Here is a tiny trained network, its code and every weight. The questions are about switching its units off for an input and a class, where a switched-off unit gives its printed mean instead of its output.

import numpy as np


def w(rows, s, z=0):
    codes = np.array(rows[::2]) - 128.0
    scale = np.full(codes.shape[1], s)
    scale[-1] = z or s
    return codes * scale


def norm(h):
    return h / np.sqrt((h * h).mean(-1, keepdims=True) + 1e-5)


def f(y):
    return np.maximum(y, 0)


def log_softmax(a):
    a = a - a.max(-1, keepdims=True)
    return a - np.log(np.exp(a).sum(-1, keepdims=True))


def net(x, mask):
    res = np.array(x, float).reshape(1, 5) / 4 @ E
    u = 0
    for l in range(3):
        y = f(norm(res) @ A[l][:, :-1].T + A[l][:, -1])
        res = res + np.where(mask[u : u + 9], y, B[l][:, -1]) @ B[l][:, :-1]
        u += 9
    return log_softmax(norm(res)[-1] @ U[:, :-1].T + U[:, -1])


A, B = {}, {}
E = w([
[41,177,21,136,168],'x0',
[125,128,131,128,133],'x1',
[136,137,122,124,131],'x2',
[73,155,196,126,137],'x3',
[128,63,109,255,237],'x4',
],0.0083)
A[0] = w([
[225,65,156,121,119,101],'L0N1',
[67,139,159,114,171,138],'L0N2',
[122,117,149,181,168,30],'L0N3',
[166,164,82,100,121,254],'L0N4',
[144,155,138,97,136,58],'L0N5',
[113,137,249,127,147,109],'L0N6',
[79,132,81,121,157,104],'L0N7',
[72,146,198,111,137,27],'L0N8',
[131,98,169,181,68,16],'L0N9',
],0.014,0.0032)
B[0] = w([
[129,107,102,54,195,255],'L0N1',
[210,27,93,87,125,206],'L0N2',
[59,127,152,127,2,211],'L0N3',
[89,24,197,147,69,234],'L0N4',
[132,122,158,123,46,157],'L0N5',
[161,83,119,95,189,241],'L0N6',
[129,126,93,79,184,220],'L0N7',
[135,33,15,151,36,194],'L0N8',
[134,193,148,67,229,171],'L0N9',
],0.008,0.0061)
A[1] = w([
[31,115,97,104,119,11],'L1N1',
[86,118,65,96,146,179],'L1N2',
[155,40,130,157,187,229],'L1N3',
[99,33,32,119,126,148],'L1N4',
[219,153,217,138,149,2],'L1N5',
[102,213,160,72,190,26],'L1N6',
[210,182,240,146,176,90],'L1N7',
[101,122,208,235,200,85],'L1N8',
[143,116,105,205,254,156],'L1N9',
],0.0092,0.0028)
B[1] = w([
[215,171,175,114,140,163],'L1N1',
[92,141,159,110,189,189],'L1N2',
[118,45,161,101,60,225],'L1N3',
[126,53,91,89,140,253],'L1N4',
[128,146,199,70,217,139],'L1N5',
[215,57,118,19,52,130],'L1N6',
[192,129,195,20,205,142],'L1N7',
[37,210,218,80,2,150],'L1N8',
[128,199,207,65,2,190],'L1N9',
],0.0073,0.011)
A[2] = w([
[168,108,96,236,209,157],'L2N1',
[57,149,174,198,65,59],'L2N2',
[134,244,86,119,173,2],'L2N3',
[94,211,156,129,135,4],'L2N4',
[181,85,84,231,145,106],'L2N5',
[32,157,74,84,146,98],'L2N6',
[137,162,77,236,164,65],'L2N7',
[201,232,131,103,165,43],'L2N8',
[42,112,139,172,106,25],'L2N9',
],0.011,0.0057)
B[2] = w([
[145,173,237,5,118,128],'L2N1',
[109,146,198,60,58,163],'L2N2',
[37,66,212,82,63,128],'L2N3',
[133,49,202,66,86,128],'L2N4',
[57,88,220,36,133,133],'L2N5',
[218,220,178,137,192,254],'L2N6',
[113,177,195,42,27,128],'L2N7',
[63,1,172,81,51,129],'L2N8',
[165,209,176,108,90,155],'L2N9',
],0.0092,0.0031)
U = w([
[111,112,137,72,114,214],'0',
[179,184,168,82,253,214],'1',
[107,170,185,97,37,157],'2',
[121,95,131,96,115,187],'3',
[135,75,111,121,120,176],'4',
[105,160,137,164,148,85],'5',
[117,175,57,180,116,2],'6',
[85,225,103,210,133,2],'7',
],0.015,0.0057)

Each question gives the input, the list of numbers given to net, and the class t.
The units are the neurons (one row each of A and B). Each row of codes is followed by its name. A weight is (code - 128) times the scale printed after its matrix; where a second scale follows, it is the last column's (A, B and U).
mask holds one flag per neuron, layer by layer. A switched-off neuron (its flag False) gives its mean, the last column of its row in B, instead of its output. The means were averaged over made-up inputs and are rounded, as every weight is.
A unit's drop is (log p(t) with every unit on - log p(t) with that unit switched off) / (log p(t) with every unit on - log p(t) with every unit switched off).
The circuit of an input: a set's keep is (log p(t) with only the set's units on - log p(t) with every unit switched off) / (log p(t) with every unit on - log p(t) with every unit switched off). Starting from the 12 units with the biggest drops (on a tie, the unit counted first), units are removed one at a time, each time the one whose removal leaves the highest keep (on an exact tie, the one counted first), for as long as the keep stays at least 0.8.
circuit, biggest first: the units of the circuit, biggest drop first
unit that matters most: the unit with the biggest drop
top k neurons: the k neurons with the biggest drops, biggest first
k most important neurons of layer l: the k neurons of layer l with the biggest drops, biggest first
drop when u is switched off: that unit's drop, to one decimal
input [7,3,-3,3,5], class 1: circuit, biggest first : L2N6
input [8,4,7,-8,8], class 1: top 4 neurons : L2N6, L0N7, L0N2, L0N8
input [3,0,2,-8,8], class 2: 2 most important neurons of layer 1 : L1N9, L1N8
input [5,0,-6,8,-2], class 4: circuit, biggest first : L0N2, L0N8, L1N9
input [6,-3,0,-1,-1], class 1: circuit, biggest first : L2N6, L1N3
input [-7,-5,0,-1,5], class 1: circuit, biggest first : L0N9, L0N4
input [7,4,4,4,6], class 1: top 2 neurons : L2N6, L0N7
input [-3,-2,6,8,-5], class 4: 3 most important neurons of layer 0 : L0N8, L0N6, L0N3
input [8,-1,4,-4,-8], class 1: top 2 neurons : L2N6, L1N3
input [-8,2,-5,6,3], class 1: 3 most important neurons of layer 1 : L1N7, L1N5, L1N4
input [-5,3,2,5,8], class 2: top 3 neurons : L1N8, L1N9, L0N3
input [7,-7,-1,6,5], class 1: top 3 neurons : L2N6, L0N4, L0N7
input [-8,6,6,7,-8], class 1: top 3 neurons : L0N6, L0N3, L1N3
input [-1,3,7,8,8], class 2: unit that matters most : L1N8
input [7,1,-4,6,-1], class 1: 3 most important neurons of layer 0 : L0N7, L0N4, L0N6
input [5,2,-1,-4,8], class 2: top 3 neurons : L1N9, L0N1, L0N8
input [-1,-3,-5,-4,8], class 2: 2 most important neurons of layer 1 : L1N8, L1N9
input [-2,7,-1,7,8], class 2: drop when L1N8 is switched off : 0.3
input [-2,-2,0,-2,8], class 2: drop when L2N3 is switched off : 0.0
input [0,-4,6,8,3], class 4: drop when L0N8 is switched off : 0.1
input [0,-4,-5,6,0], class 4: drop when L0N8 is switched off : 0.2
input [6,2,4,0,-1], class 1: most important neuron of layer 1 : L1N2
